Moves between items:
j: MM->ZN, HM->GG, JM->JR, QJ->ZN, JF->BS, RL->MJ, JJ->JP, PG->QF, TJ->DC, ZB->RF, JG->DC, QF->PB, LZ->MT, BG->LZ, HF->HB, QB->BR, FD->LP, CQ->NJ, QH->NQ, BZ->LM, BP->BL, GM->MM, MF->BB, PH->QJ, JP->RC, NH->CQ, BH->DN, CN->PM, GJ->FD, PF->CN, ZQ->BS, BS->SL, QZ->RL, LP->QZ, BR->BZ, DN->BZ, TG->TJ, NQ->MF, PB->NC, RZ->JP, HD->NH, GL->TD, JR->TG, TD->ZQ, ZN->JT, RF->SB, DG->QH, NJ->JR, SL->BC, RC->PF, HB->QB, BB->ZS, DC->TG, MD->QH, PM->QJ, BC->SR, MZ->LM, SB->JR, SR->HF, GG->MZ, ZS->PM, BL->JR, LM->RZ, MJ->ZB, QS->BG, DR->PG, JT->BP, NC->MZ, MT->HM, TM->MD
u: MM->QF, HM->FD, JM->MJ, QJ->MD, JF->SR, RL->NC, JJ->CN, PG->JM, TJ->JG, ZB->MM, JG->SB, QF->TJ, LZ->MZ, BG->PB, HF->BZ, QB->HM, FD->DR, CQ->HD, QH->ZS, BZ->HB, BP->CQ, GM->BP, MF->JP, PH->TM, JP->PM, NH->PM, BH->QF, CN->RZ, GJ->PB, PF->BS, ZQ->ZQ, BS->HF, QZ->DC, LP->PG, BR->GL, DN->PB, TG->PH, NQ->JJ, PB->QZ, RZ->BH, HD->DG, GL->BG, JR->PH, TD->LZ, ZN->SB, RF->DN, DG->BP, NJ->NH, SL->RC, RC->JF, HB->LM, BB->RC, DC->SB, MD->MF, PM->BC, BC->QB, MZ->BH, SB->JT, SR->BR, GG->LP, ZS->PF, BL->TJ, LM->ZQ, MJ->RF, QS->HM, DR->NC, JT->TG, NC->LZ, MT->GJ, TM->NQ

The rows follow the links: the fewer symbols apart two items are, the more alike their rows tend to be.

Each row is also shifted at random along 5 hidden directions that mean nothing.

Some items, each with a row of numbers:
JF	[-105, -53, 8, -60, 74, 70, 60, 100, 110, -10, -6, -45, 2, -93, -65, 144, -72, -73, -69, -139, -45, -180, 1, -102, 55, 24, -6, -23, 15, 64, -95, 44, 13, 76, 95, 170, -103, -73, 16, -53, -165, 54, 91, -130, 30, -4, 94, -4, -30, -169, 124, -49, 31, 119, 103, -92, -36, 45, 36, 18, 62]
MF	[72, -54, -21, 40, -53, -34, 63, -136, -25, 103, -31, -10, 96, -98, 24, 134, 62, -124, -75, -13, 204, 2, -88, 36, 58, -51, -34, 38, -45, 42, 19, 11, -95, -89, 68, -45, -46, 80, 99, 21, -13, -53, 98, 23, 102, 163, 118, -69, 39, 62, 50, 65, -29, 156, 167, -22, 91, -8, -119, -23, -63]
QS	[20, -79, 11, 81, 28, -117, 26, -43, -136, 118, -32, 20, -68, 6, 37, -71, -81, 151, 25, -32, -1, -46, -74, 32, -131, -31, -7, 138, 29, 89, 22, -105, -88, -99, -15, -33, 81, 3, -30, -50, 56, 23, -67, 51, -96, 130, -90, -29, -25, 51, -72, -49, 10, -14, 61, 81, 58, 79, -155, -95, 37]
TG	[-184, 48, 47, 35, 93, 99, -105, 82, -62, -56, 37, 69, 68, 40, -31, -81, 20, 51, -67, 62, 182, 102, 66, 66, 80, -124, 50, -1, -25, -51, -112, -101, -37, -30, 55, -22, -5, 6, 74, -5, -121, -74, 80, -198, 50, 31, 7, 153, 76, 14, 32, 86, 35, -44, 116, 144, 34, 9, -1, 59, -51]
GJ	[-420, -84, 59, -4, 45, 47, 52, 51, 25, 26, -33, 186, -96, -10, -70, -123, -81, 43, 270, 19, -18, 54, 0, 72, 3, 16, 123, 41, 36, 21, 67, -86, -35, 41, 91, -56, -8, -28, 31, -92, -71, 39, -7, 110, -50, -131, 104, -150, -126, 69, -6, 64, 9, -175, -148, 25, -45, -29, 63, 121, 94]
CN	[212, -51, 18, -118, -136, 42, 110, -45, 98, 50, -82, -34, 29, 3, -37, 147, 70, -162, 99, -53, 11, -5, -65, -7, 101, 113, -8, -9, -6, 37, 42, 104, -41, 52, 49, 20, -166, 31, -4, 16, 30, 15, 60, 133, 41, -51, 141, -164, -68, -27, 54, 28, -21, 100, -10, -276, -16, -25, -17, -17, 27]
JP	[196, 24, -53, 120, -7, -30, -37, -144, -55, 50, -48, -50, 9, -193, 37, 210, -3, -172, -214, 34, 140, -47, -38, -71, -19, -16, -67, 53, -44, -10, 66, 117, -6, -15, 41, 42, -6, 73, 124, -1, -62, -22, 156, -217, 76, 246, 62, -68, 58, 55, -11, -14, -66, 127, 190, 68, 90, 4, -89, -25, -90]
GG	[-104, -62, -77, 101, 50, 8, -56, -47, -104, 115, -61, 36, -103, -64, 5, -26, -74, 45, -16, 19, -22, -84, -20, -54, -113, 8, 49, 58, 0, 75, 80, -49, 12, 10, 38, 40, 64, -15, 14, -72, -116, 29, 15, -81, -132, 53, -57, -140, -98, 39, -47, -54, -4, -26, 9, 176, 61, 44, -67, -12, 70]
NJ	[-51, -1, -27, -51, -105, 63, 75, 73, 63, 48, 93, 22, 72, -14, 82, 53, 56, 58, 202, -50, -130, -35, 56, -83, 35, -75, 15, -90, 13, -12, -23, -83, -86, -62, 78, 78, -65, -100, -44, 114, -35, -23, -151, 209, 76, -76, 101, -5, 71, -90, 35, 33, 130, 72, -17, -98, -106, 13, -48, -99, 105]
DR	[-164, -71, -62, -21, -9, 17, 54, -55, 6, 144, -54, 45, -97, 69, -2, -57, 42, -7, 236, -64, 4, -107, 14, 37, 70, -35, -47, 49, 37, 49, 105, -82, 15, -70, 71, -30, 42, 42, 14, 0, -16, 110, -69, 139, -104, 11, 102, -169, -152, -60, 28, 113, 47, 71, 33, -22, -16, 31, -1, -35, 92]
DN	[4, 33, -69, 85, 127, -91, 29, -110, 55, -5, 1, -72, 23, -13, 116, -7, -71, -35, -131, -8, 7, -91, 11, -10, 14, -25, -124, -37, -19, -13, 58, 72, 132, -13, -95, -93, 186, 69, 36, 23, 78, 42, 3, -23, -16, 65, -57, 67, 11, -52, 71, -34, -47, 60, -19, 126, -3, -114, 98, 81, -110]
LP	[-448, -56, -21, -39, -20, 73, 35, 13, 37, 59, -66, 100, -95, 15, -29, -88, 21, 25, 251, -70, -5, -48, -1, 35, 52, 34, 5, 38, 30, 23, 84, -58, 16, -21, 47, -10, -8, 8, 10, -36, -48, 78, -44, 115, -82, -81, 104, -191, -168, -56, 9, 86, 35, -27, -55, -34, -40, 14, 16, 3, 93]
BP	[-43, 146, 53, 84, -5, -47, -171, 49, -4, -97, 153, 49, -7, -76, 48, -37, 54, 76, 50, 202, -17, 144, 156, 8, -86, -130, -51, 1, 6, -181, 29, 14, 0, -158, 39, -13, 111, -12, 88, 30, -17, -94, -101, -41, 71, 84, -88, 135, 214, 66, -87, 89, -24, -143, -19, 177, -98, -4, 37, -87, -83]
HD	[34, -3, 42, -12, -2, 29, 53, 63, 77, 65, 160, 98, -9, -65, 109, 71, 16, 22, 265, 45, -43, 52, 95, 13, 56, -130, -36, -52, 43, -63, 59, -76, -102, -149, 155, 30, 14, -43, 87, 66, -66, -12, -99, 169, 82, 36, 109, -14, 111, -5, 48, 134, 85, -16, -1, -14, -139, -52, 9, -74, 58]
FD	[-270, -55, -113, 19, -142, -52, -37, -72, -53, 143, -149, -78, -65, -4, 20, -74, 57, 86, 74, -174, -96, -174, -80, -45, -107, 67, -31, 94, -13, 92, 82, -56, 1, -43, -105, 37, -3, 48, -178, 13, 78, 81, -149, 134, -163, 9, -62, -184, -163, -125, -140, -90, 5, 149, -12, -49, 104, 161, -202, -190, 80]
ZS	[51, 39, -57, 18, -238, 0, -84, -95, -32, -31, -127, -126, -5, -162, -47, 85, 71, -83, -180, -38, -57, 2, -72, -158, -132, 186, 25, 11, -81, -6, 57, 183, 38, 114, -106, 100, -189, 54, -133, 14, 50, -47, 22, -80, 4, -10, -41, -163, -43, -36, -152, -190, -88, 46, -62, -129, 141, 78, -142, -92, -13]
MT	[205, -84, 12, -30, 10, -35, 55, 6, -100, 139, -36, 63, -102, 86, -60, -66, -38, 89, 163, -19, -1, -35, -47, 105, -52, -9, 30, 66, 66, 110, 65, -129, -110, -42, 63, -22, 32, -15, -16, -59, -30, 42, -7, 125, -141, 50, -19, -108, -74, 88, -24, 63, 41, -37, 8, 24, 33, 51, -74, -42, 111]
HB	[140, -54, 172, -130, 144, -68, 119, 168, 98, -71, 54, 40, -61, 104, -52, -5, -72, 40, 75, -35, -106, -15, -10, 74, 66, 27, -15, 29, 66, -2, -121, -12, 8, 28, -3, 12, 23, -59, 17, -98, 45, 70, 7, 57, 24, -61, 4, 92, 14, -14, 51, 25, -33, -83, -36, -145, -91, -4, 123, 61, 35]
ZB	[97, 37, -153, -17, -54, 32, 35, -128, 81, 19, -58, -150, 89, 65, 71, 13, 38, -104, -70, -64, -67, -113, 4, -74, 60, 34, -64, -93, -50, 25, 42, 78, 124, 61, -137, -29, 50, 75, -98, 123, 110, 30, -58, 55, -42, -62, -25, -3, -85, -140, 76, -52, 30, 176, -64, -44, 17, -91, 32, 12, -43]
QB	[-42, 2, 84, -27, 31, -97, -86, 115, -47, -122, -20, -44, -110, -22, -89, -60, -92, 118, -124, -20, -192, -17, -35, -48, -210, 136, 33, 91, 15, -28, -64, 73, 72, 113, -96, 102, -16, -99, -102, -146, 67, 24, -52, -120, -74, -36, -197, -17, -8, -25, -166, -185, -101, -179, -55, -30, 42, 135, 10, -35, 16]
RF	[-158, 38, -80, 4, 56, 74, 38, -73, 123, -15, 1, -45, 81, 25, 96, 1, -7, -107, -53, -34, 17, -57, 34, -33, 138, -26, -71, -116, -50, -30, 2, 32, 135, 19, -63, -61, 84, 68, 11, 90, 5, 35, 10, -5, 32, -56, 53, 46, -26, -81, 154, 16, 13, 120, -41, 59, -49, -151, 126, 105, -58]
NC	[-53, -104, -159, 104, 131, 113, 143, -143, 1, 218, -29, 40, 39, -62, 137, 91, -172, -45, -64, -93, 42, -189, -54, -75, 32, -71, 38, -95, -15, 169, 77, -90, 3, 33, 104, -5, 89, -11, 26, 43, -157, 70, 75, -14, -60, 43, 88, -69, -124, 7, 206, -37, 100, 154, 43, 185, 5, -180, -1, 110, 70]
BL	[-227, 46, -16, 0, -37, -40, -73, 43, -11, 16, 57, -57, 74, 65, 51, -74, 118, 128, 13, -95, 76, -60, 72, 26, 53, -144, -120, 37, -22, -21, -68, -122, -55, -212, -38, 27, 26, 14, -27, 90, 63, -21, -154, 41, 56, 88, -30, 164, 94, -147, -15, 80, 54, 169, 171, 24, 17, 105, -133, -159, -42]
SB	[-22, 30, 0, -86, 56, 103, -70, 54, 7, -55, 33, 2, 64, 164, -55, -57, 79, 16, 4, -16, 114, 49, 60, 92, 164, -77, -18, -54, -5, -29, -120, -74, -5, -57, -22, -38, -1, 8, 16, 47, -45, -28, 32, -97, 8, -46, 9, 186, -12, -40, 82, 138, 75, 82, 86, 20, 6, -9, 39, -6, -48]
JJ	[69, 0, -34, 91, -63, -30, 9, -158, -8, 57, -42, -37, 59, -104, 43, 139, 35, -137, -131, 14, 129, 3, -72, -12, 13, 17, -30, 5, -41, 37, 54, 89, -39, -18, 14, -30, -51, 63, 52, 36, 15, -49, 109, -39, 80, 144, 60, -70, 41, 79, -13, -19, -35, 135, 80, -12, 85, -9, -88, -11, -83]

From each start, follow one symbol. Which item do you reach?
Answers are names.
[-373, 48, -78, 62, 37, 140, -64, 32, 7, 2, 37, -12, 136, -34, 66, -15, 42, 67, -93, -44, 106, -14, 56, -57, 72, -154, 29, -93, -40, 2, -127, -116, -49, -62, 49, 57, -40, -28, 1, 102, -113, -39, -9, -95, 85, 8, 29, 185, 77, -93, 81, 26, 106, 122, 144, 112, 19, -3, -51, -28, -25]
j TG
[-116, 52, -58, 76, 2, 9, -130, 41, -50, -89, -62, -124, -64, -194, -44, 89, -79, 22, -320, -63, -152, -131, -5, -220, -212, 102, 20, 10, -30, -11, -57, 125, 120, 158, -61, 196, -82, -59, -95, -87, -57, 11, 19, -274, -26, 30, -143, -16, 17, -120, -87, -268, -73, 23, 54, 8, 89, 118, -61, -61, 2]
j SR
[-46, -73, 39, -41, -103, -4, 131, -85, 34, 60, -59, 7, 108, 11, 16, 62, 59, -82, 76, -39, 132, 64, -124, 60, 107, 63, 19, -10, -38, 75, 10, -34, -138, -35, 25, -102, -121, 41, 20, 46, 115, -43, 21, 219, 105, 3, 161, -80, -12, 65, 22, 70, 10, 73, 3, -174, 30, -26, -98, 3, -20]
u JJ
[587, -103, 62, -87, 24, -134, 111, 32, -73, 71, 4, -44, -17, 198, -18, -34, -35, 95, 18, -30, -56, -43, -88, 103, -12, -7, -6, 60, 69, 111, -61, -75, -125, -58, -36, -75, 46, -28, -89, -55, 149, 15, -72, 148, -93, 60, -101, 57, -12, 67, 2, -9, 38, -6, 8, -88, 20, 48, -90, -83, 61]
u BG
[-164, -38, 146, -13, 244, -38, 74, 142, 103, -91, 108, 80, -32, -70, -14, 59, -133, 2, -31, -7, 7, -47, 23, 31, 55, -53, -70, 24, 79, -44, -105, 4, 15, -11, 82, 72, 76, -54, 172, -114, -75, 52, 66, -134, 87, 82, 59, 101, 92, -50, 131, 15, -74, -56, 124, 20, -105, -8, 150, 91, -26]
u BZ
[-147, -21, -81, -20, -47, 37, -37, -41, -11, 73, -81, -7, -79, 21, -1, -65, 51, -28, 119, -19, -2, -84, 35, -17, 24, 23, -41, 31, -5, 20, 123, -6, 85, -18, 0, 0, 55, 40, 2, 14, -38, 67, -24, 16, -123, -18, 14, -155, -162, -91, 5, 69, 3, 58, 0, 49, 27, 22, 16, -46, 34]
j QF
[-278, -1, -53, -35, 75, 175, 30, -29, 105, -34, -24, 106, 16, -1, 33, -45, -65, -122, 94, 35, 4, 16, 47, 3, 104, 33, 67, -146, 3, -9, 72, 13, 126, 106, 27, -69, 48, 20, 45, -3, -110, 45, 78, 20, -33, -184, 127, -74, -128, 11, 143, 51, 28, -72, -158, 83, -82, -179, 218, 204, 31]
u NC
[230, 19, 48, 59, 23, -35, 2, -70, 12, -124, -1, 13, 0, -89, -22, 67, -73, -134, -136, 142, -12, 67, -20, -7, -62, 80, 22, -5, -23, -55, 65, 176, 103, 122, -53, -59, 12, 25, 53, -69, 23, -24, 138, -114, 45, -11, -27, -40, 34, 143, -14, -82, -110, -130, -99, 19, 20, -101, 137, 162, -84]
u BH
[395, -44, 19, -56, 133, -109, 121, 33, 11, -9, 25, -103, 1, 47, 14, 84, -117, 12, -157, -91, -51, -172, -56, -21, -7, -27, -92, -5, 30, 63, -112, 11, 4, 36, -51, 52, 61, -42, -9, -39, 30, 60, 15, -56, -35, 74, -76, 139, 35, -46, 111, -75, 2, 89, 93, -33, -13, -40, 28, -4, 5]
u HB
[-196, 38, 24, 19, 92, 26, -56, 3, 43, -75, 64, 4, 121, 72, 28, -77, 92, -2, -10, 41, 177, 101, 54, 106, 163, -131, -66, -17, -19, -59, -102, -58, -7, -141, -18, -91, 62, 68, 95, 77, 23, -58, 19, -41, 87, 45, 39, 200, 80, -12, 61, 146, 3, 46, 92, 81, -24, -21, 32, 29, -134]
j JT
[-33, -106, 26, 22, 121, -60, 153, -39, 19, 83, -6, 90, -14, 49, 63, -13, -103, 26, 125, -23, 5, -37, -82, 87, 48, -13, -6, 0, 30, 94, 48, -79, -32, -25, 0, -140, 109, 23, 13, -16, 50, 77, -7, 194, -42, -28, 60, -49, -50, 80, 98, 29, 29, -30, -92, 3, -52, -115, 40, 107, 54]
u BH
[-71, -72, -137, 89, -1, 36, -6, -38, -111, 137, -66, -4, -59, -98, 21, 23, -142, 90, -140, -102, -70, -179, -73, -143, -160, 10, 112, 3, -21, 150, 8, -90, -12, 69, 56, 100, -23, -64, -96, -17, -134, 51, 15, -101, -100, 35, -70, -80, -104, -20, -11, -180, 51, 65, 45, 133, 118, 42, -147, -25, 125]
u FD
[21, 1, -5, 44, 62, -38, 50, -94, 46, -55, 11, 21, -17, 28, 50, -22, -76, -74, -9, 65, -9, 21, -25, 52, 21, 48, -43, -21, -21, -11, 73, 71, 110, 38, -100, -142, 123, 54, 17, 4, 104, 51, 11, 62, -28, -41, 0, -24, -31, 72, 45, -31, -36, -72, -122, 23, -56, -141, 134, 137, -46]
u QF
[-62, 22, 31, -13, -129, -4, -6, -46, -28, -18, -34, -19, 119, 45, -32, -7, 100, 17, -30, 3, 123, 98, -47, 78, 58, 11, 57, 22, -66, 5, -61, -13, -90, -26, -54, -60, -132, 40, -49, 51, 122, -92, 0, 65, 92, -27, 44, 68, 40, 73, -68, 20, -1, 21, -1, -106, 78, 32, -107, -23, -62]
j ZN
[309, -24, 17, -75, -65, 3, -1, -2, -111, 75, -11, -26, 86, 160, -48, -18, 161, 18, -9, -37, 199, 49, -28, 121, 110, -97, 18, 52, -2, 62, -85, -108, -164, -117, 11, -55, -37, 18, 17, 49, 24, -61, 38, 17, 21, 108, 5, 115, 53, 35, 9, 131, 62, 145, 167, -27, 92, 67, -135, -105, -41]
u TM
[-75, 60, -95, 61, 54, 32, -109, -69, -43, -34, -22, 9, -19, 38, 23, -105, 18, -33, -79, 79, 54, -1, 86, 21, 9, -42, -72, -17, -24, -67, 93, 33, 150, -22, -89, -84, 162, 98, 53, 47, -29, 19, 8, -151, -93, -4, -68, 2, -59, -15, 22, 60, -11, 8, -12, 209, 33, -52, 93, 58, -80]
u TJ
[54, 35, -33, 30, -145, 60, 14, 26, 31, -2, 73, 21, 85, -73, 72, 46, -5, 26, 68, 26, -128, 76, 25, -116, -61, -5, 101, -119, -42, -45, 26, 18, -52, 30, 57, 44, -102, -66, -67, 77, -29, -82, -71, 136, 94, -113, -5, -7, 78, 47, -49, -77, 70, -67, -137, -29, -85, -71, -9, -13, 58]
u BP
[130, -74, 31, -16, 72, -172, 155, -32, 71, 22, -2, -85, 31, 66, 43, 20, -89, 44, -68, -126, -76, -121, -87, 18, -9, 30, -109, 35, 14, 65, -43, 4, -5, -19, -111, -46, 78, 16, -37, -8, 202, 58, -89, 160, -10, 48, -53, 67, 16, -53, 42, -89, -34, 84, 9, -136, -23, 1, -37, -7, -33]
j RZ
[171, -39, 37, 33, 145, -38, 74, 26, -14, -56, 36, 26, 54, -15, 1, 35, -173, 37, -197, 12, -59, 0, -46, -30, -75, 10, 83, -46, 16, 14, -112, 33, 19, 125, -48, -40, 43, -43, -26, -53, 17, -23, 63, -74, 51, -12, -52, 155, 92, 89, 51, -143, -10, -104, -46, 56, -40, -81, 74, 140, -13]
u ZQ
